Below are the code and all the weights of a small trained network. Each question names an input and a class and asks about switching units off, where a switched-off unit gives its printed mean instead of its output.

import numpy as np


def w(rows, s, z=0):
    codes = np.array(rows[::2]) - 128.0
    scale = np.full(codes.shape[1], s)
    scale[-1] = z or s
    return codes * scale


def norm(h):
    return h / np.sqrt((h * h).mean(-1, keepdims=True) + 1e-5)


def f(y):
    return y / 2 * (1 + np.tanh(0.7978845608 * (y + 0.044715 * y**3)))


def log_softmax(a):
    a = a - a.max(-1, keepdims=True)
    return a - np.log(np.exp(a).sum(-1, keepdims=True))


def net(x, mask):
    res = np.array(x, float).reshape(1, 2) / 4 @ E
    u = 0
    for l in range(3):
        y = f(norm(res) @ A[l][:, :-1].T + A[l][:, -1])
        res = res + np.where(mask[u : u + 13], y, B[l][:, -1]) @ B[l][:, :-1]
        u += 13
    return log_softmax(norm(res)[-1] @ U[:, :-1].T + U[:, -1])


A, B = {}, {}
E = w([
[163,175,44,155],'x0',
[121,161,130,3],'x1',
],0.0051)
A[0] = w([
[139,28,107,116,211],'0.n0',
[57,102,69,190,157],'0.n1',
[47,82,147,135,86],'0.n2',
[44,22,49,32,157],'0.n3',
[131,104,187,147,167],'0.n4',
[135,127,74,144,117],'0.n5',
[7,137,157,109,112],'0.n6',
[79,168,79,132,183],'0.n7',
[90,129,144,96,96],'0.n8',
[115,183,39,159,9],'0.n9',
[142,107,213,255,141],'0.n10',
[115,149,149,216,167],'0.n11',
[39,111,174,131,110],'0.n12',
],0.0082,0.0015)
B[0] = w([
[1,180,57,72,147],'0.n0',
[112,241,116,119,175],'0.n1',
[198,123,134,179,149],'0.n2',
[151,51,134,39,164],'0.n3',
[47,123,93,93,158],'0.n4',
[148,83,92,167,148],'0.n5',
[119,131,46,146,149],'0.n6',
[105,24,145,108,151],'0.n7',
[126,104,71,134,135],'0.n8',
[157,157,106,132,176],'0.n9',
[126,145,219,111,254],'0.n10',
[128,156,126,173,191],'0.n11',
[217,179,122,151,156],'0.n12',
],0.0051,0.0063)
A[1] = w([
[109,144,71,68,171],'1.n0',
[180,120,12,169,119],'1.n1',
[50,164,119,2,197],'1.n2',
[174,181,152,182,146],'1.n3',
[155,109,117,142,4],'1.n4',
[47,154,177,140,124],'1.n5',
[140,99,92,154,97],'1.n6',
[21,142,129,159,127],'1.n7',
[133,130,104,210,157],'1.n8',
[102,159,214,203,196],'1.n9',
[112,174,106,172,112],'1.n10',
[111,160,92,119,140],'1.n11',
[189,157,131,145,101],'1.n12',
],0.0078,0.0019)
B[1] = w([
[132,97,109,232,178],'1.n0',
[122,224,140,33,182],'1.n1',
[187,17,175,181,226],'1.n2',
[213,129,152,107,195],'1.n3',
[19,149,207,237,111],'1.n4',
[58,182,37,186,174],'1.n5',
[26,250,210,107,123],'1.n6',
[99,130,39,119,151],'1.n7',
[145,141,251,50,173],'1.n8',
[139,34,53,78,254],'1.n9',
[62,223,246,76,161],'1.n10',
[229,123,254,146,138],'1.n11',
[78,111,43,154,143],'1.n12',
],0.0037,0.0055)
A[2] = w([
[95,115,118,71,34],'2.n0',
[150,115,50,182,254],'2.n1',
[211,101,178,154,153],'2.n2',
[193,92,72,77,236],'2.n3',
[187,91,171,60,119],'2.n4',
[84,43,79,97,93],'2.n5',
[185,96,165,100,117],'2.n6',
[172,70,152,71,119],'2.n7',
[118,52,123,108,246],'2.n8',
[88,146,143,229,129],'2.n9',
[114,178,153,168,167],'2.n10',
[222,59,84,197,100],'2.n11',
[2,181,136,166,137],'2.n12',
],0.0092,0.0014)
B[2] = w([
[104,152,82,104,127],'2.n0',
[33,95,160,117,151],'2.n1',
[184,72,112,144,192],'2.n2',
[109,75,49,202,255],'2.n3',
[181,108,218,197,227],'2.n4',
[62,214,115,253,209],'2.n5',
[142,134,176,159,191],'2.n6',
[220,137,175,123,229],'2.n7',
[124,191,94,161,221],'2.n8',
[110,85,72,49,205],'2.n9',
[80,65,149,95,200],'2.n10',
[108,85,200,54,213],'2.n11',
[138,80,145,98,248],'2.n12',
],0.0057,0.0045)
U = w([
[28,24,126,18,182],'0',
[139,244,165,68,174],'1',
[202,19,173,218,202],'2',
[28,142,59,201,86],'3',
[134,141,31,140,3],'4',
],0.011,0.0043)

Each question gives the input, the list of numbers given to net, and the class t.
The units are the neurons (one row each of A and B). Each row of codes is followed by its name. A weight is (code - 128) times the scale printed after its matrix; where a second scale follows, it is the last column's (A, B and U).
mask holds one flag per neuron, layer by layer. A switched-off neuron (its flag False) gives its mean, the last column of its row in B, instead of its output. The means were averaged over made-up inputs and are rounded, as every weight is.
A unit's drop is (log p(t) with every unit on - log p(t) with that unit switched off) / (log p(t) with every unit on - log p(t) with every unit switched off).
The circuit of an input: a set's keep is (log p(t) with only the set's units on - log p(t) with every unit switched off) / (log p(t) with every unit on - log p(t) with every unit switched off). Starting from the 12 units with the biggest drops (on a tie, the unit counted first), units are removed one at a time, each time the one whose removal leaves the highest keep (on an exact tie, the one counted first), for as long as the keep stays at least 0.8.
circuit, biggest first: the units of the circuit, biggest drop first
top k neurons: the k neurons with the biggest drops, biggest first
k most important neurons of layer l: the k neurons of layer l with the biggest drops, biggest first
drop when u is switched off: that unit's drop, to one decimal
input [6,2], class 1: circuit, biggest first -> (1.n1, 1.n9)
input [3,1], class 1: top 2 neurons -> (0.n10, 1.n1)
input [-7,-5], class 0: 3 most important neurons of layer 0 -> (0.n3, 0.n0, 0.n10)
input [-6,-3], class 3: top 3 neurons -> (0.n4, 1.n9, 0.n0)
input [5,-5], class 1: top 2 neurons -> (1.n2, 0.n1)
input [-6,-1], class 3: top 2 neurons -> (0.n4, 0.n0)
input [4,1], class 1: 2 most important neurons of layer 0 -> (0.n10, 0.n3)
input [-8,-5], class 3: top 4 neurons -> (0.n4, 0.n0, 1.n9, 2.n5)
input [-8,-3], class 3: top 4 neurons -> (0.n4, 1.n9, 0.n0, 1.n5)
input [-5,-1], class 3: top 3 neurons -> (0.n4, 0.n0, 1.n5)
input [8,-8], class 1: top 2 neurons -> (2.n3, 1.n8)
input [4,-8], class 0: top neuron -> (2.n9)
input [-7,-3], class 3: drop when 1.n5 is switched off -> 0.1
input [6,1], class 1: drop when 1.n1 is switched off -> 0.2
input [6,4], class 2: top neuron -> (1.n5)
input [-2,-1], class 3: drop when 0.n0 is switched off -> 1.1
